Each row has a class, written after it.
[-16 -31  21  45  27 -55  47  13 -19  15  26  13 -34  17  24  -9  18 -20
  15 -15  16  35 -36  12   8  54 -34  57   1   5  39 -15  18 -21  13]	Z_518
[-67 -29  51   7  -7  36  18  -6  -1   7  -9 -25 -16  28 -19  12  12  20
 -27 -30  -7 -51  -6  12 -22   9  28  29  23 -19  35 -29   9 -19  46]	Z_518
[ 10 -16 -20  -7  14  -9  35  22   2  -3 -13  22 -56  -3  68  -6  27 -12
  12  10   7 -11  -5  10 -15  14  32  15  -9 -46  29  24 -16  -1   1]	Z_25
[-24 -21  12  27  33 -12   6  13 -20 -13  -6  15  14  14  40 -11  35 -18
  25 -19  -1   3   2  21  -1  11  13  24  -2   8 -25 -13   8 -12 -31]	Z_25
[-71   8  34  32  35   2  44  19   5 -18   3   0 -19  25  18  22  30  10
 -28  -7  27  14  -3  45  18  50  -4  54  16  -4   5 -35  -5  31 -55]	Z_212
[-25 -53  15  50  25 -43  39 -13 -18  17   7  -7 -43   7  30 -13  16 -25
 -13 -15 -16  41 -35  -8  40  41 -55  17  22  35  54 -38  17  -8 -14]	Z_280
[-63 -35  48  34 -31  20  48 -21   6  25   0  -9 -51  45 -24  12  17 -17
 -33 -20 -38  17 -31  36  28  10   3  30  30  17  61 -51  -6 -34  10]	Z_212
[-60   6  18  22 -23  -6  25  -1  29  -6  23  14 -62  42  19  55  27  -3
 -70 -24   5  17 -21  47  11  39   5  37  20  -8  27 -29 -23 -16  -8]	Z_171
[-10  18  24   6 -12  64 -31 -21  -5 -48 -21   3  13  -4  27  22   9  35
 -11 -22  41 -63  22  14 -22  25  62 -50  -5 -29 -22  -2  25  34 -30]	Z_381
[-21  22   5 -22 -23  57 -10   0  12  11   2 -57  12   3   0  30   7  21
 -14  -6   0 -52  14   8 -40 -39  33  -7  18 -41 -17  14 -17   1   3]	Z_369
[ 24   6  -4 -20   6 -33  17  28   0  20  14  41 -20  -5  30 -11 -13   4
   6  12  23   2 -12  -9 -18  31  20  32 -52 -60  23  41  -6   1  19]	Z_518
[ -1  19 -16 -35 -11  44 -32  23  21 -11  -7  19   3  -7  53  10  18  24
  -4 -17  32 -25  16  16 -30   5  47  -7   2 -35 -36  14  -5  20 -27]	Z_514
[ 28  25 -15 -16  -1 -33  -5   7   4  16   5  -2 -14 -18  17  -3   2  -6
  20  30   7   1  -6  -6  -3  10  14  26  10 -20  34  37   3  -9  28]	Z_97
[-20   9  29  -2   3   8 -14  -6 -18 -19 -28 -14  26 -59 -53  25   4  42
  -1 -22  20 -27  -5 -10 -14  36 -13 -31   7  26  10  -5  38  23   1]	Z_212
[-68 -31  41  88  22 -16  28  -9  -5 -39 -10  38 -50  21  17  32  75 -18
 -27 -29 -20  48 -11  67  55  48 -30  10  82  82  17 -53   5 -21 -56]	Z_25
[ 35  16 -18 -23   2  27  17   6 -13  27   0 -44  17 -26  59 -13 -17  15
  37  11  12 -49   1 -17 -44 -21  44 -12  -6 -53 -17  23   4  10   2]	Z_809
[-26  24   7  16  11   6 -17  11  13 -43  -7  22 -10  -6   1  21  46  21
   5 -21  44 -32   4  38 -23  47  21  21  23  14 -17  -9  13  -5  -9]	Z_809
[ 25  24   1 -12  38 -29 -19  16 -21 -17   2   4  46 -33 -12 -46 -27   7
  41  11  30   4  22 -40 -31  37 -19  40 -41  -8 -36  17  42  18  17]	Z_97
[ 76  33 -39 -59   2   2  -4  18  -6  23   1  -2  16 -52  57 -41 -34   4
  21  31  14 -20  11 -71 -45   7  30 -15 -44 -72 -19  67   2  38   3]	Z_97
[-30 -13  34  11  24 -23  12  15 -32 -19  -5   9  -3 -24 -33  22 -12  39
  -4  -1  45 -23 -24 -16 -12  62 -22   8 -34  -4  21  -6  33  -9  42]	Z_381
[ 23  41  -8 -38  -8  36 -95  12   3 -21   0   5  41 -50  40 -24   5  29
  37 -13  29 -51  48 -15 -58   6  60  -8  -6 -54 -70  46  16  13  -9]	Z_171
[ -8  16  -9   3  -5 -19  36  -6  16   3   7 -23 -44  35 -11  33  10  -6
 -26  22 -20 -18  -8   2  -1  14  12  17  16 -11  35  10 -22 -12  41]	Z_809
[ 37  46  -1 -14  19  -1 -60  18 -21 -13  -8  -9  52 -44  -9 -20 -13  39
  41   6  44 -33  38 -21 -26  27  32 -11 -19 -26 -24  40  39  30  12]	Z_97
[-12  18  37 -24 -13   7 -39 -14  -4  -8 -25   9  51 -56 -10  11 -34  33
  -6   0  21  12   9   7  10   0 -19  -7  11  29   3 -15  39  32 -10]	Z_97
[-28  -5  24 -22  17  10  18  32 -11  -2 -10   8   8 -31 -14  -4 -38  34
  -5  -6  50   1 -10  -9 -37  29 -26  35 -47 -39 -16 -13  12  22  16]	Z_25
[  77   16  -63  -51   24   -6    2   31  -28   25   11  -26   23  -41
   77  -46  -41   12   57   30   38  -40   12  -64  -47    7   35  -28
  -59 -100  -49   67    1    9   24]	Z_369
[ -29  -41   52   58   34  -41   32   -1  -27  -26    4   12  -19  -21
  -46  -17   22  -15   13    5  -13   57   -5  -10   21   40 -111   43
   24   79   18  -24   30  -15   15]	Z_518
[-70 -15  16  65  36 -79  26  18  12 -21  32  35 -52  58  33  34  44 -36
 -32  -6  32  79 -44  92  60  63 -51  71  47  57  21 -78   5 -22 -43]	Z_97
[-47 -21  57  26  26 -38  13   5 -27  -5  -8  19   6  -9  -4  31  17   9
  -7 -27  41  23 -27  18   6 101 -38  41  -1  24  29 -24  36   4  14]	Z_280
[-31 -21  31  61  33 -18  18  -1 -30 -53  -6  13 -22  33  -3  10  44  -2
   9  -7  16 -16   9  16  12  54   6  10  16  34   2 -19  27 -31  11]	Z_381
[-48  -2  21   7 -26  32  14 -27  19  -2  -6 -39 -50  47  -3  33  20  -9
 -45 -15 -36 -21   7  12  -7   3  27  12  39 -14  40 -21 -14  12  10]	Z_25
[  8  21  17 -20  11  -1 -18  15 -31   0 -13  -3  51 -39 -16   8 -25  43
  31 -17  47 -29  -5  -6 -40  57  25  -7 -42 -33 -17  18  46  15  33]	Z_212
[-35  22  29 -35 -42  60  -4 -18   6  22  -2 -50  22   4  22  49 -21  12
 -22  -9 -19 -58   1  25 -42 -50  70  -4   8 -70  -4  12 -16   0  22]	Z_25
[-79 -33  48  99  35 -53  34 -10 -19 -18  23  -2  -9  39  -9  30  59 -23
  -5 -15 -11  53 -27  73  53  38 -70  62  52  84  22 -65  21 -60 -25]	Z_369
[ 33  24  -9 -25   5  -9 -10  27 -20  17  20   6  29 -55  76 -29  -8   7
  47   2  36   1   1 -22 -13   6  29  11 -27 -77 -35  57   5  11 -18]	Z_25
[-12 -12  23   5  18  -4 -11  19 -20 -12 -24  22  -5 -46 -39  20  -9  36
 -10 -11  48 -16 -12  -3 -20  61 -24 -20  -9   9   8  -1  17   2  31]	Z_280
[ 12 -30  -8   9   9 -27  25  -1 -28   4  -2   9 -10 -11  39  -5  11   1
   0 -14   9 -12 -20 -22  12  24   2 -34   1  11  11  -4  19 -18   6]	Z_518
[ 32  62  12 -27 -21  29 -53 -14  -2 -15  -8  -4  62 -88  14  19 -11  44
  21  -8  26 -27  21 -13 -34  -1  15 -37   3  -7 -36  47  30  42 -28]	Z_809
[ 48  55  12 -43 -14   4 -50 -11 -12  -6 -14   7  82 -58 -12  15 -59  41
  27 -21  45 -25  21 -25 -37  31  47 -32 -22 -42 -31  47  35  45  13]	Z_514
[-45  10  33  19 -11 -16  26   1  13  14  28  -6 -23  45  10  31  15  -6
 -33   4  -3  14 -17  47  15  24  12  66   6 -36  30 -10  -6 -29   4]	Z_280
[ 16   9  19   4  17 -14 -35  -5 -20 -37 -24  -4   9 -29 -33  15 -16  29
  19  -5  46 -11  21 -24 -20  56  -6 -19  -4  -1  19  27  40  32  45]	Z_514
[  0   6   3  31  30 -12  13  12 -12 -18  -8 -38 -30  -4 -37  26   8  23
   7  19  35   5   6  -4  -1  37 -43   1  37  22  25  -3  13  20  15]	Z_514
[ -7  12 -15   6  15 -26  -4  13   4 -17  17  15  -5  -3  49   6  15   2
   6  -2  21 -11  -9  39 -10  38   7  16   8  -3 -27 -25  10  -6 -20]	Z_809
[-17  -4  22  24  34 -16  20  20 -29   3  12 -26  18 -11 -41  -5 -23  31
  20   2  16   3  -6 -14   8  20 -47  24 -31   4  -1 -14  24  13  18]	Z_381
[-42 -27  25  17  33 -27  12  22 -20 -17 -14  -3   2 -26 -53  12   4  12
  -2  -4  24  -4 -25  23   4  35 -50   9  20  50  -1 -60  25 -18  16]	Z_97
[-26 -26  19  69  18 -41  46 -10   0   2   6  31 -56  24  35 -11  38 -20
 -10   3 -29  53 -20  27  48  37 -26  57  40  25  69 -13   4 -26 -14]	Z_25
[ 30  -2   4  17  32 -61 -16   0 -26  11   9  10  28 -13  25 -54   3 -27
  47   8 -11  37   0 -47  13  20  -6  36  -7   7   9  35  38 -13   7]	Z_97
[-27  -2  36  11  18 -17   1  -1 -17 -13   2  14  30 -22 -14  -4 -15  14
  23  -9  13  -1  -6   2  -3  15 -15  39 -14  11  -5  -9  28  -9   8]	Z_381
[ 26  13  -8 -12  16   4  11   6 -20  11   2 -16 -28   1  38 -16 -27   6
  28  18  18 -31  24 -28 -31  24  49  -7 -27 -66   9  39   6  20  26]	Z_518
[  28   57  -30  -60  -25   68  -20  -11   18   27   -4  -49   21    5
   44   10  -43   28    0    7   -1  -73   38  -13  -60  -25  102  -28
  -18 -107  -28   45  -15   37    0]	Z_369
[ 44  56   2 -81 -32  61 -47  10  -3  15 -13   6  60 -69  40  -6 -48  46
  22 -13  47 -41  35 -28 -68  15  61 -22 -42 -79 -63  56  18  48  -5]	Z_280
[-27  13  -3   5   6   6  12   2  28 -11 -10  19 -33  23  39  31  38   3
 -29  -5  14   9  12  27   0  27   2  32  25   9  26  10 -21  23 -21]	Z_369
[-47  15  31   3  -4  29  39 -14  -4  22   5 -41  -4  26  -6  24 -38  32
 -36 -11   8 -55 -13   1 -26  39  45  23  -3 -47  23 -31   4   1  39]	Z_809
[ 15  58   6 -28  -6  69 -43  -7   2 -14 -11  -3  47 -12  45   7 -25  36
  27 -26  41 -71  34   5 -60   5 114 -28 -11 -78 -62  33  16  45 -33]	Z_381
[-43 -14  46  76  19 -72 -20 -14 -21 -55  13  45 -25 -20 -57  22  59  -3
   0 -17  11  55 -15  21  45  75 -90  23  28 105  30 -21  52 -41   3]	Z_518
[-32  27  18  14 -18  30  54 -22  16  19   9 -55 -47  48  -7  45 -11   7
 -39  -2  -6 -36  -5  19 -18  26  36  22  29 -31  46 -20 -21  19  25]	Z_809
[-63 -15  64  39   5 -21   1 -11  -9 -19 -24  12 -11 -26 -54  29  31  18
 -15 -15   4  34 -13  23  37  31 -47  23  47  76  60 -28  29  -2 -13]	Z_212
[ -5  18   3 -52 -51  66 -10 -12  15   5  -6 -29  -5   2  35  21  -3  14
 -22 -16  -2 -45  21 -20 -42 -21  63 -14  11 -47  -7  22  -5   5  17]	Z_514
[-24 -51  52  21  22 -17  13   9 -25   2 -27   4   1 -36 -35  -5   1  10
  -3  -7  10  10 -12 -24   8  33 -57  12   1  30  37 -16   5   8  23]	Z_171
[ 34   1 -14 -20  14 -23 -13   1 -15   1  -6   9   0 -24  20 -24 -11  -5
  29  -6   6 -13   5 -52  -9  45  37 -20 -15 -40   0  36  16  14   6]	Z_514
[ 41  23 -22 -20  19 -19  11   9 -19  17  14 -18  10 -18  32 -32 -37  12
  26  22   8 -39   5 -43 -35  42  33   4 -45 -67 -13  25  14  11  22]	Z_809
[-19  -2  10  52  42 -84   4  16  -5 -13  29  15 -34  -3 -28 -20  31 -10
  -2  20 -11  38 -23   2  29  71 -46  50  24  12  34  -9  21 -20 -15]	Z_212
[-18  14  27  38   8   9 -36  -9  -2 -54 -16  31  27 -31 -13  22  57  23
  17 -24  19 -30  15  56  -4  44  18  -8  33  20 -18   8  27 -26 -13]	Z_369
[  5 -42   6  39  25 -81  51  -2 -38   2   1  -4 -34  16 -13  13  25 -16
   2   4  -5   7 -36  -9  17  82 -37  18  -2  27  63  -8  29 -50  71]	Z_280
[  6  -8   3  34  21 -42  34   7   3  19   8   0 -41  19   9   1   1  -5
  -7  24  -2  18 -16   7   7  44 -15  46  14 -20  53   2 -11  -7  17]	Z_171
[-21   1  49  56  13 -68  -9 -19  -1 -37  -8  39 -25  -9 -59  43  43 -14
 -21  -1   5  64 -13  15  22  71 -76  35  33  83  53   5  27  -7  -2]	Z_280
[-34   6  23  -9 -14  44   5  -9  10  17  -9 -38 -27  19  17  44 -14  19
 -40 -12  12 -47  -9  10 -37  23  58 -11  21 -64  16 -11 -13  13  12]	Z_171
[ 31  -5 -13 -17  18 -31  17  28 -20  24  21  25 -17  -9  47 -50 -13  -2
  24  23   7  -8  -4 -44 -13  32  30  20 -57 -76  -2  38   9 -19   6]	Z_518
[-24 -13  22  28  22 -14  -4   0 -10 -29  -7  27  -1   8  15   4  43 -12
   4 -25   1  -5  16  10   6  14   5   6  14  37  -5   1   5  -1 -19]	Z_518
[-30  30   9   0 -42  35  22 -22  17   2   7 -25 -41  41  17  54  13   4
 -50  -9  17  -5 -19  26  -3  36  38 -10  26 -23  15 -19  -1   7 -21]	Z_212
[-39  22  29   3 -20  53  18 -24  19  -3 -13 -46 -24  51  11  41   5  18
 -49  -7  21 -45   4  28  -6  26  56  13  23 -45  52 -16  -1  35  23]	Z_97
[-46 -61  42  77  50 -67  14 -11 -35 -47  -8  21 -14  30 -51 -18  27 -33
  15 -26   1  27  -9  -3  38  61 -38  27  30  73  18 -52  35 -52  24]	Z_514
